W =
[[6504, 5880, 6415, 6801, 8055, 5854, 3615, 5139, 4901, 3322, 4678, 8066],
 [5819, 7532, 6112, 5827, 6649, 5037, 6439, 5616, 4634, 6968, 5686, 6417],
 [8834, 5153, 4478, 8782, 8064, 4647, 9061, 9417, 4549, 8117, 5275, 8495],
 [4373, 7657, 8152, 4572, 5570, 7495, 1970, 2772, 6869, 2084, 5494, 6283]]
Indices start at 1.
(1, 1) => 6504
(1, 10) => 3322
(4, 8) => 2772
(4, 9) => 6869
(4, 5) => 5570
(2, 4) => 5827
(3, 12) => 8495
(3, 7) => 9061
(4, 12) => 6283
(2, 3) => 6112
(2, 9) => 4634
(1, 9) => 4901
(1, 3) => 6415
(3, 2) => 5153
(3, 6) => 4647
(1, 4) => 6801
(4, 1) => 4373
(2, 12) => 6417
(2, 6) => 5037
(2, 5) => 6649
(3, 10) => 8117
(2, 2) => 7532
(2, 1) => 5819
(4, 10) => 2084

grid =
-90.16,-19.26,-0.31,-147.94,50.48,90.14,-53.25,219.67,-6.14
75.40,96.75,-31.86,90.39,98.97,-84.67,53.21,219.67,43.59
4.31,136.52,-28.72,-31.13,201.44,40.05,59.34,219.67,-20.54
37.45,3.94,19.54,51.10,52.38,-80.04,59.81,219.67,42.09
Indices start at 1.
row 1 col 1	-90.16
row 3 col 6	40.05
row 1 col 7	-53.25
row 3 col 9	-20.54
row 3 col 4	-31.13
row 4 col 7	59.81
row 1 col 5	50.48
row 2 col 3	-31.86
row 3 col 3	-28.72
row 3 col 2	136.52
row 1 col 6	90.14
row 2 col 1	75.40
row 3 col 1	4.31
row 2 col 6	-84.67
row 1 col 9	-6.14

X =
[[ 176.4  -39.2   13.5  166.4   16.4   94.0]
 [ -84.9    4.4   53.5  -81.4  -86.8   77.0]
 [  10.8 -110.8 -133.9   26.3  134.2 -198.9]
 [ -96.6  -61.0  -62.0  -81.0   32.9 -115.3]
 [-226.1  -12.0    5.3 -208.4  -68.6  -46.1]
 [-122.0  -40.3  -29.6 -107.9   -7.4  -70.4]
 [-144.0  -41.2  -34.2 -128.0   -7.7  -84.8]
 [ 152.0  -94.3  -85.8  153.3  116.0  -75.9]
 [ 103.6    1.1   73.8   92.5  -64.5  169.5]
 [ -62.9    5.3   58.0  -61.4  -86.6   91.4]
 [ -65.4  -48.9  -36.7  -54.3   13.3  -64.1]]
Indices start at 1.
row 1 col 1 = 176.4
row 3 col 5 = 134.2
row 7 col 4 = -128.0
row 4 col 1 = -96.6
row 2 col 6 = 77.0
row 8 col 1 = 152.0
row 4 col 6 = -115.3
row 2 col 4 = -81.4
row 10 col 4 = -61.4
row 5 col 6 = -46.1
row 11 col 5 = 13.3
row 7 col 1 = -144.0
row 6 col 5 = -7.4
row 9 col 5 = -64.5
row 8 col 5 = 116.0
row 7 col 3 = -34.2
row 2 col 5 = -86.8
row 9 col 1 = 103.6
row 5 col 4 = -208.4
row 7 col 5 = -7.7
row 5 col 2 = -12.0
row 3 col 3 = -133.9
row 6 col 6 = -70.4
row 3 col 2 = -110.8
row 6 col 4 = -107.9
row 10 col 3 = 58.0
row 1 col 3 = 13.5
row 4 col 4 = -81.0
row 11 col 2 = -48.9
row 3 col 4 = 26.3
row 9 col 2 = 1.1

a =
[[ 28  12  31  -2]
 [ 35  11  41  -9]
 [ 29  12  32  -2]
 [ 32  12  37  -5]
 [ 31  12  35  -4]
 [ 34  11  39  -7]
 [ 25  12  27  -1]
 [ 30  12  34  -3]
 [ 27  12  30  -2]
 [ 26  12  29  -1]
 [ 25  12  28  -1]
 [ 34  11  40  -8]
 [ 36  12  42 -11]
 [ 36  12  43 -13]
 [ 29  12  33  -3]
 [ 33  12  38  -5]]
Rows and columns are counted from 1.
(1, 1) => 28
(11, 2) => 12
(2, 4) => -9
(10, 4) => -1
(5, 2) => 12
(16, 3) => 38
(15, 3) => 33
(2, 2) => 11
(8, 2) => 12
(10, 2) => 12
(7, 3) => 27
(12, 2) => 11
(13, 2) => 12
(7, 4) => -1
(11, 3) => 28
(7, 2) => 12
(14, 2) => 12
(8, 4) => -3
(16, 2) => 12
(12, 4) => -8
(5, 4) => -4
(3, 1) => 29
(15, 2) => 12
(11, 4) => -1
(3, 4) => -2
(4, 3) => 37
(14, 3) => 43
(2, 3) => 41

arr =
7367  2015  2853  6471  6282  2892  4618  5605  2100  1549  4800  2217  4838  5240  5500  5289
6016  8497  7905  4683  4347  7640  7554  3976  8523  8054  3533  8437  4513  7660  4192  3894
3405  6173  5747  7125  7678  5186  4060  8341  5773  5494  9325  5997  7884  3530  8435  9184
8499  5484  6263  5368  3968  6266  7833  2792  5514  5890  2583  5730  3729  8204  3290  2653
Rows and columns are counted from 1.
row 1 col 1	7367
row 4 col 7	7833
row 1 col 3	2853
row 3 col 8	8341
row 1 col 5	6282
row 3 col 2	6173
row 1 col 4	6471
row 3 col 9	5773
row 1 col 12	2217
row 1 col 11	4800
row 2 col 8	3976
row 1 col 15	5500
row 2 col 12	8437
row 3 col 12	5997
row 3 col 1	3405
row 3 col 13	7884
row 1 col 7	4618
row 4 col 1	8499
row 3 col 5	7678
row 3 col 16	9184
row 4 col 11	2583
row 3 col 4	7125
row 4 col 4	5368
row 1 col 9	2100
row 1 col 13	4838

data =
40,56,35,56,52,45,51,28,49,29,66
31,34,26,12,28,36,43,29,17,41,0
41,45,36,59,49,42,36,28,51,28,70
49,29,69,42,33,35,29,81,50,58,38
32,56,17,38,47,44,55,9,32,25,42
Indices start at 1.
row 1 col 1: 40
row 4 col 4: 42
row 2 col 4: 12
row 2 col 5: 28
row 5 col 7: 55
row 5 col 3: 17
row 3 col 7: 36
row 3 col 1: 41
row 4 col 1: 49
row 2 col 7: 43
row 5 col 4: 38
row 4 col 9: 50
row 4 col 2: 29
row 4 col 8: 81
row 3 col 3: 36
row 1 col 7: 51
